Below is a small trained network, with its code and all its weights. Each question gives an input and a target symbol and asks what happens when units are switched off, that is, made to give their printed mean instead of their output.

import numpy as np


def w(rows, s, z=0):
    codes = np.array(rows[::2]) - 128.0
    scale = np.full(codes.shape[1], s)
    scale[-1] = z or s
    return codes * scale


def f(y):
    return np.maximum(y, 0)


def softmax(a):
    e = np.exp(a - a.max(-1, keepdims=True))
    return e / e.sum(-1, keepdims=True)


def log_softmax(a):
    a = a - a.max(-1, keepdims=True)
    return a - np.log(np.exp(a).sum(-1, keepdims=True))


def net(x, mask):
    ids = ['αγδεζηλξφψω'.index(c) for c in x.split()]
    T = len(ids)
    res = E[ids] + P[:T]
    r = res
    for j in range(3):
        rows = slice(2 * j, 2 * j + 2)
        q, k, v = (r @ M[0][rows].T for M in (Q, K, V))
        z = softmax(np.where(np.tri(T) > 0, q @ k.T / 2**0.5, -1e9)) @ v
        o = O[0][rows]
        res = res + np.where(mask[j], z, o[:, -1]) @ o[:, :-1]
    y = f(res @ A[0][:, :-1].T + A[0][:, -1])
    res = res + np.where(mask[3:11], y, B[0][:, -1]) @ B[0][:, :-1]
    return log_softmax(res[-1] @ U[:, :-1].T + U[:, -1])


Q, K, V, O, A, B = {}, {}, {}, {}, {}, {}
E = w([
[177,98,206,162,35],'α',
[116,113,102,127,254],'γ',
[223,81,109,155,48],'δ',
[180,93,32,110,174],'ε',
[178,68,136,114,91],'ζ',
[189,110,149,189,135],'η',
[156,159,199,202,80],'λ',
[216,136,81,163,43],'ξ',
[150,152,105,182,183],'φ',
[119,98,138,86,183],'ψ',
[99,149,192,157,200],'ω',
],0.0095)
P = w([
[158,151,137,110,144],'0',
[176,72,165,152,147],'1',
[114,159,102,135,112],'2',
[146,41,190,111,169],'3',
[100,131,97,177,112],'4',
[183,60,147,201,178],'5',
[169,181,144,66,137],'6',
[141,108,70,252,140],'7',
[72,129,101,146,92],'8',
[180,82,185,106,168],'9',
[125,155,119,112,116],'10',
[184,141,109,219,151],'11',
],0.019)
Q[0] = w([
[56,170,72,122,98],'H0',
[112,95,191,7,125],'H0',
[147,95,189,113,126],'H1',
[114,168,125,76,115],'H1',
[188,58,204,77,147],'H2',
[72,144,160,19,93],'H2',
],0.015)
K[0] = w([
[125,46,130,211,143],'H0',
[252,140,173,110,183],'H0',
[131,99,174,113,143],'H1',
[120,158,141,64,106],'H1',
[215,203,158,52,153],'H2',
[233,99,182,146,188],'H2',
],0.012)
V[0] = w([
[124,187,169,178,59],'H0',
[192,133,9,176,125],'H0',
[96,95,206,138,87],'H1',
[145,50,147,191,155],'H1',
[144,38,91,38,66],'H2',
[82,161,80,94,217],'H2',
],0.011)
O[0] = w([
[142,116,221,95,75,153],'H0',
[201,164,78,44,141,191],'H0',
[152,135,73,141,169,119],'H1',
[140,71,132,140,159,254],'H1',
[134,60,11,113,69,57],'H2',
[154,169,79,184,247,125],'H2',
],0.013,0.0096)
A[0] = w([
[154,93,209,83,77,95],'N0',
[136,232,147,118,90,96],'N1',
[91,50,121,189,184,2],'N2',
[136,2,87,203,118,125],'N3',
[75,233,101,63,149,200],'N4',
[174,43,58,119,85,132],'N5',
[206,160,143,162,118,151],'N6',
[109,50,158,187,161,87],'N7',
],0.0083,0.0063)
B[0] = w([
[128,84,16,221,140,238],'N0',
[152,242,129,114,150,183],'N1',
[197,174,141,164,51,203],'N2',
[12,224,113,58,110,238],'N3',
[47,81,78,250,128,203],'N4',
[64,155,181,2,145,199],'N5',
[130,89,125,79,197,254],'N6',
[128,170,74,183,17,245],'N7',
],0.0072,0.0083)
U = w([
[138,19,111,190,115,181],'α',
[79,61,104,154,196,158],'γ',
[155,67,148,65,149,190],'δ',
[186,149,3,171,133,4],'ε',
[78,102,152,86,140,203],'ζ',
[247,68,179,109,197,81],'η',
[156,215,209,152,63,136],'λ',
[141,242,55,137,53,58],'ξ',
[114,216,139,74,189,89],'φ',
[16,89,90,164,125,188],'ψ',
[5,175,204,106,138,161],'ω',
],0.0065,0.0031)

Each question gives the input, a string of symbols that net reads in full, and the target symbol t.
The units are the heads (2 rows each of Q, K, V and O) and the neurons (one row each of A and B). Each row of codes is followed by its name. A weight is (code - 128) times the scale printed after its matrix; where a second scale follows, it is the last column's (O, A, B and U).
mask holds one flag per unit, heads first, then neurons. A switched-off unit (its flag False) gives its mean, the last column of its rows in O or B, instead of its output. The means were averaged over made-up inputs and are rounded, as every weight is.
A unit's drop is (log p(t) with every unit on - log p(t) with that unit switched off) / (log p(t) with every unit on - log p(t) with every unit switched off).
The circuit of an input: a set's keep is (log p(t) with only the set's units on - log p(t) with every unit switched off) / (log p(t) with every unit on - log p(t) with every unit switched off). Starting from all 11 units, units are removed one at a time, each time the one whose removal leaves the highest keep (on an exact tie, the one counted first), for as long as the keep stays at least 0.8.
circuit, biggest first: the units of the circuit, biggest drop first
most important unit: the unit with the biggest drop
k most important neurons: the k neurons with the biggest drops, biggest first
heads that matter: for each layer, one digit per head in row order, 1 if its drop is at least 0.15 and else 0, layers parted by /
input ω ω ε λ γ ψ γ ψ λ γ, target ε: circuit, biggest first	(H0, H2, N2)
input λ φ α ω ξ φ γ, target γ: 2 most important neurons	(N4, N3)
input ζ ξ φ ψ φ ε δ λ φ δ, target ζ: most important neuron	(N5)
input λ α ψ, target ψ: heads that matter	101
input ψ ζ δ φ ζ φ λ ξ, target ω: circuit, biggest first	(N5, N3, H2)
input ξ λ α η φ λ γ λ γ ω, target ε: 2 most important neurons	(N7, N2)
input γ γ ξ α φ ω, target δ: circuit, biggest first	(H0, H2, N5)
input α φ ε γ ψ ε, target φ: heads that matter	101
input ω φ φ φ ω η α ψ ψ ε φ φ, target ξ: 3 most important neurons	(N3, N2, N7)
input φ φ γ ω η λ, target ε: heads that matter	111
input ω ξ φ λ η φ γ φ γ ξ, target ε: circuit, biggest first	(H0, H2)
input δ ψ ε ξ α ζ, target φ: heads that matter	101
input ζ λ γ ξ λ ψ φ ξ, target α: heads that matter	111
input ξ φ φ ξ ω α λ φ ξ φ, target α: most important unit	H0
input ξ φ φ λ, target δ: circuit, biggest first	(H2, H0, N5)
input ξ ζ ω γ ε λ, target λ: circuit, biggest first	(N7, N2, H0, H2)
input ψ ω φ δ α, target α: circuit, biggest first	(N0, H0, H2)
input ω φ α ω, target λ: circuit, biggest first	(H0, N2, N7, H2)
input φ φ ψ φ ω ζ λ φ ξ ε γ φ, target δ: circuit, biggest first	(H2, H0, N5, N7)
input ξ λ λ φ α φ γ α ε ψ, target ε: circuit, biggest first	(H0, H2, N2)
input φ φ α φ φ φ ζ φ φ ε γ ω, target η: most important unit	N3
input ψ ω ω γ ξ δ φ λ ζ ψ λ φ, target ω: 3 most important neurons	(N3, N5, N0)
